Below are the code and all the weights of a small trained network. Each question names an input and a target symbol and asks about switching units off, where a switched-off unit gives its printed mean instead of its output.

import numpy as np


def w(rows, s, z=0):
    codes = np.array(rows[::2]) - 128.0
    scale = np.full(codes.shape[1], s)
    scale[-1] = z or s
    return codes * scale


def norm(h):
    return h / np.sqrt((h * h).mean(-1, keepdims=True) + 1e-5)


def f(y):
    return np.maximum(y, 0)


def softmax(a):
    e = np.exp(a - a.max(-1, keepdims=True))
    return e / e.sum(-1, keepdims=True)


def log_softmax(a):
    a = a - a.max(-1, keepdims=True)
    return a - np.log(np.exp(a).sum(-1, keepdims=True))


def net(x, mask):
    ids = ['βγδεζηξπτω'.index(c) for c in x.split()]
    T = len(ids)
    res = E[ids] + P[:T]
    u = 0
    for l in range(3):
        q, k, v = (norm(res) @ M[l].T for M in (Q, K, V))
        z = softmax(np.where(np.tri(T) > 0, q @ k.T / 2**0.5, -1e9)) @ v
        res = res + np.where(mask[u], z, O[l][:, -1]) @ O[l][:, :-1]
        u += 1
        y = f(norm(res) @ A[l][:, :-1].T + A[l][:, -1])
        res = res + np.where(mask[u : u + 4], y, B[l][:, -1]) @ B[l][:, :-1]
        u += 4
    return log_softmax(norm(res)[-1] @ U[:, :-1].T + U[:, -1])


Q, K, V, O, A, B = {}, {}, {}, {}, {}, {}
E = w([
[22,100,185,33],'β',
[176,99,193,208],'γ',
[10,72,122,219],'δ',
[88,147,232,145],'ε',
[177,53,82,52],'ζ',
[86,142,221,154],'η',
[247,28,139,126],'ξ',
[86,143,221,152],'π',
[37,88,134,110],'τ',
[215,62,178,178],'ω',
],0.011)
P = w([
[128,2,105,189],'0',
[96,96,193,107],'1',
[120,160,114,104],'2',
[158,188,118,105],'3',
[97,93,192,103],'4',
[62,174,107,119],'5',
[162,185,109,103],'6',
[101,86,190,100],'7',
[50,168,97,117],'8',
[164,186,104,103],'9',
[100,82,190,102],'10',
[20,197,98,119],'11',
[166,182,94,103],'12',
],0.0099)
Q[0] = w([
[88,100,119,172],'L0H0',
[181,247,64,111],'L0H0',
],0.014)
K[0] = w([
[73,116,92,168],'L0H0',
[191,249,140,73],'L0H0',
],0.015)
V[0] = w([
[130,163,128,146],'L0H0',
[209,255,228,97],'L0H0',
],0.0045)
O[0] = w([
[56,114,179,246,99],'L0H0',
[142,23,127,122,2],'L0H0',
],0.012,0.0039)
A[0] = w([
[224,163,202,43,222],'L0N0',
[116,68,246,5,70],'L0N1',
[74,155,232,185,4],'L0N2',
[3,140,112,45,171],'L0N3',
],0.0066,0.0028)
B[0] = w([
[153,197,160,125,229],'L0N0',
[31,93,132,113,207],'L0N1',
[153,76,98,55,189],'L0N2',
[244,196,182,122,254],'L0N3',
],0.011,0.0064)
Q[1] = w([
[163,98,209,94],'L1H0',
[254,181,30,214],'L1H0',
],0.0091)
K[1] = w([
[79,103,60,118],'L1H0',
[147,220,254,40],'L1H0',
],0.0084)
V[1] = w([
[16,253,114,157],'L1H0',
[101,57,235,216],'L1H0',
],0.0065)
O[1] = w([
[106,225,197,180,2],'L1H0',
[132,113,200,254,194],'L1H0',
],0.0069,0.0018)
A[1] = w([
[184,18,80,151,219],'L1N0',
[32,51,168,104,46],'L1N1',
[145,148,67,254,252],'L1N2',
[115,114,56,39,153],'L1N3',
],0.0087,0.0018)
B[1] = w([
[123,177,139,64,240],'L1N0',
[115,103,205,249,255],'L1N1',
[146,201,107,209,181],'L1N2',
[40,140,79,225,209],'L1N3',
],0.011,0.0022)
Q[2] = w([
[3,42,253,242],'L2H0',
[22,87,229,20],'L2H0',
],0.0059)
K[2] = w([
[204,11,8,229],'L2H0',
[170,17,153,138],'L2H0',
],0.011)
V[2] = w([
[254,138,54,75],'L2H0',
[114,80,179,25],'L2H0',
],0.0064)
O[2] = w([
[239,123,122,93,88],'L2H0',
[2,6,200,83,252],'L2H0',
],0.0087,0.0011)
A[2] = w([
[77,115,2,83,2],'L2N0',
[107,242,95,69,252],'L2N1',
[97,181,137,104,105],'L2N2',
[180,111,57,45,86],'L2N3',
],0.0093,0.00088)
B[2] = w([
[179,116,69,121,141],'L2N0',
[77,75,52,101,253],'L2N1',
[102,214,80,107,190],'L2N2',
[66,12,145,164,153],'L2N3',
],0.011,0.0073)
U = w([
[62,152,129,83,80],'β',
[183,157,121,218,199],'γ',
[91,210,69,216,177],'δ',
[57,103,150,209,158],'ε',
[82,84,34,120,243],'ζ',
[86,99,136,185,155],'η',
[188,25,135,57,148],'ξ',
[71,94,145,188,128],'π',
[204,180,98,24,5],'τ',
[245,137,147,136,141],'ω',
],0.012,0.0032)

Each question gives the input, a string of symbols that net reads in full, and the target symbol t.
The units are the heads (2 rows each of Q, K, V and O) and the neurons (one row each of A and B). Each row of codes is followed by its name. A weight is (code - 128) times the scale printed after its matrix; where a second scale follows, it is the last column's (O, A, B and U).
mask holds one flag per unit, layer by layer, with each layer's heads first. A switched-off unit (its flag False) gives its mean, the last column of its rows in O or B, instead of its output. The means were averaged over made-up inputs and are rounded, as every weight is.
A unit's drop is (log p(t) with every unit on - log p(t) with that unit switched off) / (log p(t) with every unit on - log p(t) with every unit switched off).
The circuit of an input: a set's keep is (log p(t) with only the set's units on - log p(t) with every unit switched off) / (log p(t) with every unit on - log p(t) with every unit switched off). Starting from the 12 units with the biggest drops (on a tie, the unit counted first), units are removed one at a time, each time the one whose removal leaves the highest keep (on an exact tie, the one counted first), for as long as the keep stays at least 0.8.
circuit, biggest first: the units of the circuit, biggest drop first
unit that matters most: the unit with the biggest drop
k most important neurons: the k neurons with the biggest drops, biggest first
k most important neurons of layer l: the k neurons of layer l with the biggest drops, biggest first
input β π τ β ξ τ δ δ π β ω, target β: circuit, biggest first	L0H0, L0N3, L1N1
input ζ τ γ ε δ τ δ ω, target ζ: circuit, biggest first	L0N3, L1H0
input τ γ ξ γ ζ γ ξ β, target τ: 3 most important neurons	L0N3, L0N0, L0N2
input ξ δ η ω ε, target ξ: circuit, biggest first	L2H0, L1H0
input ζ ε ε τ ε ζ ζ ξ, target ζ: circuit, biggest first	L1H0, L0N3, L1N3
input τ ε ζ τ ω ω δ ξ, target τ: circuit, biggest first	L0H0
input ζ ω ζ ζ π, target ζ: circuit, biggest first	L0H0, L1H0, L1N3, L2N1
input τ τ τ ξ, target ξ: 4 most important neurons	L0N3, L2N3, L0N0, L0N2
input ω τ ξ γ δ, target ω: 2 most important neurons of layer 0	L0N1, L0N3
input γ τ ω τ δ τ β ω η β π, target γ: 2 most important neurons of layer 1	L1N2, L1N1
input ε ε ε ε ζ ω ξ ξ, target ε: circuit, biggest first	L0N1, L0N3, L1N1
input ω δ ω ξ ξ τ ε τ τ γ ξ, target ω: 2 most important neurons	L0N2, L0N3
input ξ τ η ξ ζ δ ε τ β β τ, target ξ: circuit, biggest first	L0N3, L1H0, L0N0
input β π δ ξ δ, target β: 4 most important neurons	L0N1, L1N1, L0N2, L0N3
input ε γ π τ ε τ τ ζ ζ ζ τ γ, target ζ: unit that matters most	L0N1
input ω ξ ξ, target ξ: 2 most important neurons	L0N2, L0N0
input ζ ε δ β τ, target ζ: 2 most important neurons	L1N3, L0N3
input ω ζ τ δ ξ ξ ξ γ τ ζ ξ, target ω: 3 most important neurons of layer 1	L1N2, L1N1, L1N0
input η τ ε π β ε ζ β ζ ε, target ε: circuit, biggest first	L0H0, L1N1, L0N3
input γ ε ω τ η, target γ: circuit, biggest first	L2H0, L1N2, L1H0
input τ τ β δ η π η δ η ε τ ω τ, target τ: circuit, biggest first	L0N3
input τ ξ η τ τ ξ ε ξ, target τ: 2 most important neurons	L0N0, L1N1
input ξ β ξ ξ π τ ε β ε ε τ, target ξ: circuit, biggest first	L1H0, L2H0
input δ τ ω γ ζ δ ω ω ξ τ ξ, target δ: circuit, biggest first	L0N3, L0H0, L0N2, L2H0
input δ γ γ ε β δ ε ε τ δ ω, target δ: circuit, biggest first	L0H0, L2H0
input ω γ ζ π β ζ ω ε, target ω: 2 most important neurons of layer 2	L2N1, L2N3
input ξ ξ ζ ω β τ τ η, target ξ: 2 most important neurons of layer 1	L1N0, L1N2
input γ δ ξ ξ ε τ τ η, target γ: unit that matters most	L1H0
